Here is a tiny trained network, its code and every weight. The questions are about switching its units off for an input and a class, where a switched-off unit gives its printed mean instead of its output.

import numpy as np


def w(rows, s, z=0):
    codes = np.array(rows[::2]) - 128.0
    scale = np.full(codes.shape[1], s)
    scale[-1] = z or s
    return codes * scale


def f(y):
    return np.maximum(y, 0)


def log_softmax(a):
    a = a - a.max(-1, keepdims=True)
    return a - np.log(np.exp(a).sum(-1, keepdims=True))


def net(x, mask):
    res = np.array(x, float).reshape(1, 7) / 4 @ E
    y = f(res @ A[0][:, :-1].T + A[0][:, -1])
    res = res + np.where(mask, y, B[0][:, -1]) @ B[0][:, :-1]
    return log_softmax(res[-1] @ U[:, :-1].T + U[:, -1])


A, B = {}, {}
E = w([
[128,98,197,65,147,126,145],'x0',
[190,88,76,108,181,102,100],'x1',
[70,117,173,142,119,167,219],'x2',
[164,116,87,81,222,178,2],'x3',
[192,72,129,203,162,224,76],'x4',
[93,200,67,183,141,163,164],'x5',
[140,219,34,16,208,52,177],'x6',
],0.009)
A[0] = w([
[143,81,175,116,167,214,141,43],'N0',
[108,128,155,228,57,155,126,181],'N1',
[136,178,83,104,179,125,188,65],'N2',
[140,171,147,151,129,127,139,52],'N3',
[222,106,90,129,210,171,24,179],'N4',
[84,171,115,184,136,238,196,145],'N5',
[198,4,228,197,103,195,182,131],'N6',
[76,135,90,96,122,94,213,74],'N7',
[211,93,168,113,99,81,69,58],'N8',
[35,204,122,205,125,255,173,111],'N9',
[134,185,113,100,126,63,244,55],'N10',
[143,98,215,13,177,131,82,122],'N11',
[93,127,77,84,95,93,167,55],'N12',
[122,200,109,115,141,66,108,2],'N13',
[188,104,53,127,163,149,61,132],'N14',
[97,180,144,188,170,169,163,151],'N15',
[191,109,68,133,142,134,11,80],'N16',
],0.0089,0.0054)
B[0] = w([
[66,99,195,91,92,88,87,168],'N0',
[108,86,140,253,116,175,175,216],'N1',
[152,185,62,179,123,60,138,156],'N2',
[134,94,108,100,125,156,152,132],'N3',
[210,102,80,99,195,223,67,252],'N4',
[163,49,145,185,150,182,132,189],'N5',
[11,72,251,106,32,54,182,242],'N6',
[121,148,55,148,202,118,230,161],'N7',
[96,66,189,184,146,226,114,166],'N8',
[144,55,148,232,133,250,139,203],'N9',
[163,246,29,69,175,52,168,171],'N10',
[119,125,131,5,182,172,47,186],'N11',
[100,106,107,69,139,106,206,148],'N12',
[40,149,194,79,116,131,185,145],'N13',
[229,164,52,190,203,158,158,206],'N14',
[127,43,121,166,169,141,154,167],'N15',
[173,87,21,149,192,177,155,210],'N16',
],0.0065,0.018)
U = w([
[162,195,129,139,56,63,74,227],'0',
[75,56,192,189,94,169,122,150],'1',
[101,87,190,2,140,153,41,117],'2',
[212,113,56,139,201,188,92,158],'3',
[114,191,75,66,153,62,183,69],'4',
[173,192,172,167,74,90,47,3],'5',
],0.0088,0.0054)

Each question gives the input, the list of numbers given to net, and the class t.
The units are the neurons (one row each of A and B). Each row of codes is followed by its name. A weight is (code - 128) times the scale printed after its matrix; where a second scale follows, it is the last column's (A, B and U).
mask holds one flag per neuron, in row order. A switched-off neuron (its flag False) gives its mean, the last column of its row in B, instead of its output. The means were averaged over made-up inputs and are rounded, as every weight is.
A unit's drop is (log p(t) with every unit on - log p(t) with that unit switched off) / (log p(t) with every unit on - log p(t) with every unit switched off).
The circuit of an input: a set's keep is (log p(t) with only the set's units on - log p(t) with every unit switched off) / (log p(t) with every unit on - log p(t) with every unit switched off). Starting from the 12 units with the biggest drops (on a tie, the unit counted first), units are removed one at a time, each time the one whose removal leaves the highest keep (on an exact tie, the one counted first), for as long as the keep stays at least 0.8.
units of the circuit, in order: the units of the circuit, biggest drop first
k most important neurons: the k neurons with the biggest drops, biggest first
drop of u: that unit's drop, to one decimal
input [-6,-1,5,-8,-6,8,0], class 3: units of the circuit, in order -> [N9; N10]
input [6,-2,8,8,3,3,0], class 2: 3 most important neurons -> [N1; N11; N0]
input [6,7,1,6,-4,-6,-2], class 2: units of the circuit, in order -> [N11]
input [7,7,-8,0,3,-3,-8], class 2: units of the circuit, in order -> [N6; N11; N4]
input [3,-8,0,0,5,-6,8], class 4: units of the circuit, in order -> [N4; N9]
input [-6,-5,2,-1,3,1,8], class 4: units of the circuit, in order -> [N4; N10]
input [-4,8,7,4,4,-8,-3], class 2: 2 most important neurons -> [N6; N0]
input [-1,2,-5,-2,5,-6,-3], class 1: 3 most important neurons -> [N6; N8; N10]
input [5,8,4,5,8,-8,-1], class 2: 2 most important neurons -> [N6; N0]
input [-3,-5,-7,-1,3,6,-3], class 1: 3 most important neurons -> [N4; N1; N10]
input [6,-4,-3,5,6,6,-6], class 1: drop of N6 -> 0.9
input [-6,7,-6,-5,5,4,-8], class 1: drop of N6 -> 1.5
input [0,-2,7,-7,2,-3,4], class 4: drop of N10 -> 0.7
input [0,-1,6,-5,-8,-3,-2], class 4: units of the circuit, in order -> [N10]
